Below is a small trained network, with its code and all its weights. Each question gives an input and a class and asks what happens when units are switched off, that is, made to give their printed mean instead of their output.

import numpy as np


def w(rows, s, z=0):
    codes = np.array(rows[::2]) - 128.0
    scale = np.full(codes.shape[1], s)
    scale[-1] = z or s
    return codes * scale


def f(y):
    return np.maximum(y, 0)


def log_softmax(a):
    a = a - a.max(-1, keepdims=True)
    return a - np.log(np.exp(a).sum(-1, keepdims=True))


def net(x, mask):
    res = np.array(x, float).reshape(1, 6) / 4 @ E
    y = f(res @ A[0][:, :-1].T + A[0][:, -1])
    res = res + np.where(mask, y, B[0][:, -1]) @ B[0][:, :-1]
    return log_softmax(res[-1] @ U[:, :-1].T + U[:, -1])


A, B = {}, {}
E = w([
[84,97,181,146,197,21,24,187,128,82,175,2],'x0',
[168,75,101,218,142,22,105,40,48,54,42,158],'x1',
[107,49,40,112,66,139,96,169,101,113,91,70],'x2',
[214,100,93,77,134,145,130,227,130,58,216,144],'x3',
[179,73,138,165,96,78,101,234,141,231,102,206],'x4',
[194,193,157,34,158,129,72,56,21,93,118,166],'x5',
],0.01)
A[0] = w([
[200,137,122,140,134,69,126,112,109,178,83,135,171],'neuron 0',
[109,158,85,105,147,82,172,107,190,107,124,122,78],'neuron 1',
[108,29,139,154,81,103,58,137,124,98,130,92,234],'neuron 2',
[52,123,105,130,159,163,103,59,72,68,134,122,215],'neuron 3',
[139,195,188,121,106,163,148,99,83,182,79,205,183],'neuron 4',
[150,130,150,42,72,166,108,189,138,183,171,164,205],'neuron 5',
[190,172,120,97,118,124,140,2,109,93,68,166,220],'neuron 6',
[126,63,49,139,108,119,178,161,95,185,12,119,168],'neuron 7',
[102,72,53,180,103,158,239,120,161,161,89,160,205],'neuron 8',
[103,143,160,129,187,105,107,160,155,130,187,76,171],'neuron 9',
[116,86,94,182,74,163,182,131,129,133,49,140,105],'neuron 10',
[152,147,133,113,111,127,158,122,206,52,161,50,116],'neuron 11',
[75,105,127,151,80,133,62,225,115,118,151,142,208],'neuron 12',
[155,137,90,129,190,115,27,102,79,58,121,53,253],'neuron 13',
[134,99,100,138,152,124,95,90,66,44,100,137,100],'neuron 14',
[63,81,82,178,74,141,200,147,177,171,127,117,192],'neuron 15',
[138,133,65,71,121,167,108,180,125,104,188,108,176],'neuron 16',
[197,112,61,104,166,135,202,172,148,211,199,163,145],'neuron 17',
[160,165,126,141,128,136,126,219,123,143,78,218,137],'neuron 18',
[142,204,158,111,147,168,187,61,171,116,174,121,231],'neuron 19',
[124,64,200,158,123,95,98,208,150,162,108,71,160],'neuron 20',
[153,80,154,152,109,106,100,167,142,133,64,124,128],'neuron 21',
[172,111,79,190,122,145,182,194,218,169,193,138,253],'neuron 22',
[94,178,85,101,151,153,158,157,150,144,177,95,178],'neuron 23',
],0.0093,0.004)
B[0] = w([
[90,128,170,107,155,112,134,99,99,132,101,153,180],'neuron 0',
[137,143,131,137,103,147,157,140,136,128,131,135,148],'neuron 1',
[115,136,164,188,111,112,112,167,94,98,124,193,222],'neuron 2',
[83,178,105,129,83,168,149,138,64,152,88,118,212],'neuron 3',
[133,143,145,67,165,117,178,39,140,182,115,101,214],'neuron 4',
[199,124,99,113,185,122,113,103,128,142,118,37,234],'neuron 5',
[124,161,136,57,67,94,172,94,77,184,100,156,236],'neuron 6',
[149,116,138,177,150,123,95,74,109,109,39,155,214],'neuron 7',
[116,59,156,207,70,148,105,79,166,166,71,154,226],'neuron 8',
[103,170,217,124,117,141,132,196,139,74,165,104,203],'neuron 9',
[74,94,131,138,132,138,104,110,119,126,47,162,194],'neuron 10',
[97,98,162,105,130,181,164,165,113,74,163,163,184],'neuron 11',
[147,166,109,136,182,90,84,135,153,54,108,130,210],'neuron 12',
[86,135,80,113,114,88,68,180,2,116,174,195,249],'neuron 13',
[132,132,43,160,125,116,154,167,73,165,88,209,205],'neuron 14',
[118,99,154,168,103,180,148,124,182,98,76,102,228],'neuron 15',
[149,98,124,72,132,134,88,175,113,120,120,99,209],'neuron 16',
[160,58,102,97,188,72,133,142,165,135,122,100,213],'neuron 17',
[141,111,164,102,154,80,132,116,131,104,118,143,192],'neuron 18',
[99,135,107,53,108,155,194,157,133,180,160,91,221],'neuron 19',
[75,137,198,151,187,64,103,140,162,115,124,108,224],'neuron 20',
[120,153,144,172,127,86,137,143,136,130,117,158,181],'neuron 21',
[204,95,121,164,119,154,163,144,216,63,117,141,238],'neuron 22',
[128,97,97,124,104,208,116,165,149,140,147,60,197],'neuron 23',
],0.0085,0.017)
U = w([
[104,46,140,233,99,150,87,112,226,114,55,158,131],'0',
[132,145,66,103,144,215,53,127,112,193,119,1,215],'1',
[43,220,206,183,177,88,30,172,169,99,168,117,146],'2',
[58,110,127,180,82,209,213,122,250,188,125,93,234],'3',
[237,59,112,107,176,124,103,182,230,90,162,101,12],'4',
[123,145,152,78,128,131,198,40,127,237,131,142,130],'5',
[109,111,40,152,72,125,103,139,9,155,117,165,97],'6',
[48,115,136,79,115,233,134,165,117,73,228,97,50],'7',
],0.0075,0.0011)

Each question gives the input, the list of numbers given to net, and the class t.
The units are the neurons (one row each of A and B). Each row of codes is followed by its name. A weight is (code - 128) times the scale printed after its matrix; where a second scale follows, it is the last column's (A, B and U).
mask holds one flag per neuron, in row order. A switched-off neuron (its flag False) gives its mean, the last column of its row in B, instead of its output. The means were averaged over made-up inputs and are rounded, as every weight is.
A unit's drop is (log p(t) with every unit on - log p(t) with that unit switched off) / (log p(t) with every unit on - log p(t) with every unit switched off).
The circuit of an input: a set's keep is (log p(t) with only the set's units on - log p(t) with every unit switched off) / (log p(t) with every unit on - log p(t) with every unit switched off). Starting from the 12 units with the biggest drops (on a tie, the unit counted first), units are removed one at a time, each time the one whose removal leaves the highest keep (on an exact tie, the one counted first), for as long as the keep stays at least 0.8.
units of the circuit, in order: the units of the circuit, biggest drop first
top k neurons: the k neurons with the biggest drops, biggest first
drop when u is switched off: that unit's drop, to one decimal
input [-6,-2,-1,3,6,5], class 5: units of the circuit, in order => [neuron 4]
input [3,-2,-1,-3,5,6], class 2: units of the circuit, in order => [neuron 14; neuron 8]
input [4,-7,4,-2,8,-4], class 4: top 3 neurons => [neuron 5; neuron 22; neuron 12]
input [4,3,-7,7,7,1], class 2: top 3 neurons => [neuron 20; neuron 0; neuron 9]
input [-5,7,0,2,-4,-3], class 6: top 3 neurons => [neuron 6; neuron 22; neuron 14]
input [7,-2,8,7,4,-3], class 2: top 2 neurons => [neuron 20; neuron 2]
input [4,7,-8,-5,4,7], class 5: top 2 neurons => [neuron 4; neuron 6]
input [6,6,2,1,-8,-5], class 6: top 2 neurons => [neuron 13; neuron 14]
input [1,1,-7,0,-6,3], class 5: top 2 neurons => [neuron 6; neuron 19]
input [0,-1,-2,-3,-1,0], class 5: top 2 neurons => [neuron 22; neuron 15]
input [2,-3,-6,-6,5,1], class 5: top 2 neurons => [neuron 4; neuron 12]
input [4,2,1,8,-6,-2], class 7: top 2 neurons => [neuron 11; neuron 9]
input [3,1,5,2,8,0], class 2: top 3 neurons => [neuron 20; neuron 8; neuron 12]
input [-6,-2,0,2,7,2], class 4: units of the circuit, in order => [neuron 17]
input [7,-6,-6,7,-1,-3], class 4: drop when neuron 22 is switched off => 0.2
input [-7,0,1,5,2,5], class 5: drop when neuron 22 is switched off => 0.0
input [1,2,-4,7,-8,5], class 6: drop when neuron 13 is switched off => 0.1
